Below is a small trained network, with its code and all its weights. Each question gives an input and a target symbol and asks what happens when units are switched off, that is, made to give their printed mean instead of their output.

import numpy as np


def w(rows, s, z=0):
    codes = np.array(rows[::2]) - 128.0
    scale = np.full(codes.shape[1], s)
    scale[-1] = z or s
    return codes * scale


def norm(h):
    return h / np.sqrt((h * h).mean(-1, keepdims=True) + 1e-5)


def f(y):
    return np.maximum(y, 0)


def softmax(a):
    e = np.exp(a - a.max(-1, keepdims=True))
    return e / e.sum(-1, keepdims=True)


def log_softmax(a):
    a = a - a.max(-1, keepdims=True)
    return a - np.log(np.exp(a).sum(-1, keepdims=True))


def net(x, mask):
    ids = ['αβγδζηθλμξπτφψω'.index(c) for c in x.split()]
    T = len(ids)
    res = E[ids] + P[:T]
    u = 0
    for l in range(2):
        q, k, v = (norm(res) @ M[l].T for M in (Q, K, V))
        z = softmax(np.where(np.tri(T) > 0, q @ k.T / 3**0.5, -1e9)) @ v
        res = res + np.where(mask[u], z, O[l][:, -1]) @ O[l][:, :-1]
        u += 1
        y = f(norm(res) @ A[l][:, :-1].T + A[l][:, -1])
        res = res + np.where(mask[u : u + 12], y, B[l][:, -1]) @ B[l][:, :-1]
        u += 12
    return log_softmax(norm(res)[-1] @ U[:, :-1].T + U[:, -1])


Q, K, V, O, A, B = {}, {}, {}, {}, {}, {}
E = w([
[134,108,163,154,123,169],'α',
[118,112,135,146,92,154],'β',
[117,70,158,123,81,130],'γ',
[98,121,92,128,126,119],'δ',
[191,72,133,93,136,119],'ζ',
[72,113,116,120,82,132],'η',
[172,127,186,133,176,155],'θ',
[194,117,166,108,180,111],'λ',
[152,153,189,154,178,119],'μ',
[109,144,106,80,150,198],'ξ',
[54,196,171,179,145,156],'π',
[153,163,94,49,169,193],'τ',
[38,192,123,127,144,182],'φ',
[65,120,172,82,155,120],'ψ',
[98,169,180,120,129,254],'ω',
],0.031)
P = w([
[122,33,69,241,138,133],'0',
[93,80,140,189,202,116],'1',
[147,81,73,157,83,113],'2',
[98,111,171,114,192,95],'3',
[162,140,100,109,49,114],'4',
[103,151,193,54,170,74],'5',
[162,208,125,66,16,113],'6',
[103,175,186,21,153,63],'7',
[163,221,133,47,6,108],'8',
],0.012)
Q[0] = w([
[12,90,192,1,123,57],'L0H1',
[79,47,235,80,117,176],'L0H1',
[141,152,111,166,41,156],'L0H1',
],0.0078)
K[0] = w([
[124,170,225,1,107,101],'L0H1',
[177,186,216,49,178,160],'L0H1',
[90,109,166,175,95,202],'L0H1',
],0.0097)
V[0] = w([
[156,82,138,114,108,155],'L0H1',
[95,136,94,105,85,133],'L0H1',
[201,254,169,86,140,71],'L0H1',
],0.0055)
O[0] = w([
[123,183,130,121,152,89,167],'L0H1',
[112,97,25,137,174,94,71],'L0H1',
[121,98,177,253,103,136,2],'L0H1',
],0.0055,0.0025)
A[0] = w([
[127,97,217,138,61,195,108],'L0N1',
[151,187,177,58,143,111,116],'L0N2',
[117,72,68,74,102,113,160],'L0N3',
[187,174,59,249,53,159,2],'L0N4',
[120,120,174,133,211,175,80],'L0N5',
[160,240,73,208,133,61,38],'L0N6',
[207,181,43,127,136,59,152],'L0N7',
[101,177,53,153,69,153,200],'L0N8',
[160,235,135,215,148,148,111],'L0N9',
[69,60,208,187,112,58,152],'L0N10',
[133,175,185,144,87,199,13],'L0N11',
[223,146,133,117,165,106,85],'L0N12',
],0.011,0.0041)
B[0] = w([
[169,77,127,162,125,96,255],'L0N1',
[141,62,116,115,72,100,211],'L0N2',
[109,93,90,137,84,114,204],'L0N3',
[132,242,32,252,59,141,138],'L0N4',
[106,128,70,99,91,104,197],'L0N5',
[101,45,150,197,101,15,138],'L0N6',
[237,150,111,169,219,111,146],'L0N7',
[67,111,79,94,152,136,177],'L0N8',
[120,83,175,181,92,119,171],'L0N9',
[154,143,112,125,183,149,254],'L0N10',
[100,106,128,91,123,110,176],'L0N11',
[116,104,173,200,133,150,166],'L0N12',
],0.012,0.0082)
Q[1] = w([
[104,92,118,149,126,87],'L1H1',
[150,250,108,190,146,202],'L1H1',
[171,186,62,188,34,161],'L1H1',
],0.013)
K[1] = w([
[190,168,142,66,92,108],'L1H1',
[97,12,42,173,192,191],'L1H1',
[148,49,73,219,213,109],'L1H1',
],0.011)
V[1] = w([
[216,127,104,66,130,141],'L1H1',
[108,163,167,63,149,139],'L1H1',
[149,156,107,119,155,7],'L1H1',
],0.015)
O[1] = w([
[167,116,46,196,107,220,39],'L1H1',
[90,91,157,137,205,197,4],'L1H1',
[107,80,31,255,240,52,109],'L1H1',
],0.0099,0.0035)
A[1] = w([
[98,138,191,183,134,133,110],'L1N1',
[98,118,158,135,89,95,152],'L1N2',
[195,111,186,124,156,134,153],'L1N3',
[91,147,94,94,93,117,47],'L1N4',
[171,197,116,119,134,125,158],'L1N5',
[89,81,137,123,249,156,2],'L1N6',
[133,135,96,101,140,171,153],'L1N7',
[128,122,152,173,130,204,131],'L1N8',
[171,113,158,124,208,145,138],'L1N9',
[183,124,176,195,75,121,34],'L1N10',
[153,128,169,131,147,93,130],'L1N11',
[98,117,106,200,123,166,208],'L1N12',
],0.02,0.0093)
B[1] = w([
[153,75,82,83,116,111,169],'L1N1',
[129,104,161,159,93,135,254],'L1N2',
[113,149,66,126,154,168,227],'L1N3',
[140,133,100,171,181,182,162],'L1N4',
[110,194,153,128,150,108,144],'L1N5',
[182,3,225,123,114,130,201],'L1N6',
[146,117,150,123,135,93,162],'L1N7',
[155,155,85,92,99,94,143],'L1N8',
[105,182,162,93,122,104,188],'L1N9',
[131,90,179,143,149,149,220],'L1N10',
[96,166,98,166,124,133,201],'L1N11',
[132,186,165,88,154,115,187],'L1N12',
],0.02,0.0091)
U = w([
[175,190,207,164,77,121,123],'α',
[132,184,96,149,60,128,201],'β',
[177,55,58,118,51,99,109],'γ',
[130,91,40,114,142,53,147],'δ',
[217,100,70,162,166,123,94],'ζ',
[57,73,38,125,91,147,98],'η',
[132,103,137,202,130,247,71],'θ',
[134,179,160,176,192,137,214],'λ',
[84,112,127,248,172,64,57],'μ',
[144,84,59,63,128,210,102],'ξ',
[40,158,152,109,85,36,151],'π',
[183,172,130,62,121,95,237],'τ',
[30,155,162,91,127,162,159],'φ',
[130,58,181,72,183,93,129],'ψ',
[118,160,198,48,43,195,2],'ω',
],0.015,0.0055)

Each question gives the input, a string of symbols that net reads in full, and the target symbol t.
The units are the heads (3 rows each of Q, K, V and O) and the neurons (one row each of A and B). Each row of codes is followed by its name. A weight is (code - 128) times the scale printed after its matrix; where a second scale follows, it is the last column's (O, A, B and U).
mask holds one flag per unit, layer by layer, with each layer's heads first. A switched-off unit (its flag False) gives its mean, the last column of its rows in O or B, instead of its output. The means were averaged over made-up inputs and are rounded, as every weight is.
A unit's drop is (log p(t) with every unit on - log p(t) with that unit switched off) / (log p(t) with every unit on - log p(t) with every unit switched off).
The circuit of an input: a set's keep is (log p(t) with only the set's units on - log p(t) with every unit switched off) / (log p(t) with every unit on - log p(t) with every unit switched off). Starting from the 12 units with the biggest drops (on a tie, the unit counted first), units are removed one at a time, each time the one whose removal leaves the highest keep (on an exact tie, the one counted first), for as long as the keep stays at least 0.8.
circuit, biggest first: the units of the circuit, biggest drop first
most important unit: the unit with the biggest drop
top k neurons: the k neurons with the biggest drops, biggest first
top k neurons in layer l: the k neurons of layer l with the biggest drops, biggest first
input τ γ γ τ τ η, target τ: most important unit : L1H1
input λ ω θ μ, target ω: top 2 neurons : [L0N10; L0N12]
input θ β γ α, target γ: circuit, biggest first : [L0N5; L1H1]
input γ γ γ λ γ ψ γ, target ψ: circuit, biggest first : [L1H1; L1N12; L1N11; L0N8]
input λ π π α τ τ, target τ: top 4 neurons in layer 1 : [L1N7; L1N6; L1N10; L1N5]
input α η ω ω θ, target θ: circuit, biggest first : [L1N3; L0N12]
input ω ξ α μ, target ξ: circuit, biggest first : [L1N3; L1N1; L1H1; L0H1]
input μ π γ π, target π: circuit, biggest first : [L1N6; L1H1]
input α ξ ω ψ θ γ β, target β: circuit, biggest first : [L0N4; L1N6]
input ψ θ η γ μ γ, target μ: top 2 neurons : [L0N1; L0N10]
input π λ φ ψ ψ φ, target ψ: circuit, biggest first : [L1H1; L1N6]
input η β β, target β: top 3 neurons : [L0N4; L1N6; L1N12]
input ψ π ζ μ π π δ, target δ: circuit, biggest first : [L0N8; L0N7]
input γ η α η τ π, target τ: top 2 neurons in layer 1 : [L1N12; L1N1]
input γ α δ γ, target δ: circuit, biggest first : [L0N10; L1N6; L1H1]
input μ θ γ γ γ π γ, target π: circuit, biggest first : [L1H1; L1N6]
input α γ γ η ψ γ η γ, target η: top 2 neurons : [L0N2; L1N6]
input π γ η φ θ γ γ γ, target γ: top 2 neurons : [L0N12; L1N4]
input θ δ μ, target μ: circuit, biggest first : [L1N11]
input α τ ψ γ μ ω α η, target ω: top neuron in layer 0 : [L0N12]
input ψ τ ω ω γ γ, target ω: circuit, biggest first : [L1H1; L0N10]
input γ τ γ τ ψ α φ β, target φ: top 2 neurons : [L0N10; L0N5]
input ψ π γ ψ ψ τ γ γ, target τ: top 2 neurons in layer 0 : [L0N1; L0N10]
input γ ω θ μ τ β π θ, target π: top 2 neurons in layer 0 : [L0N7; L0N12]
input δ γ ψ μ α η, target μ: top 2 neurons in layer 1 : [L1N4; L1N3]
input π π α γ δ, target δ: top 2 neurons in layer 0 : [L0N7; L0N8]
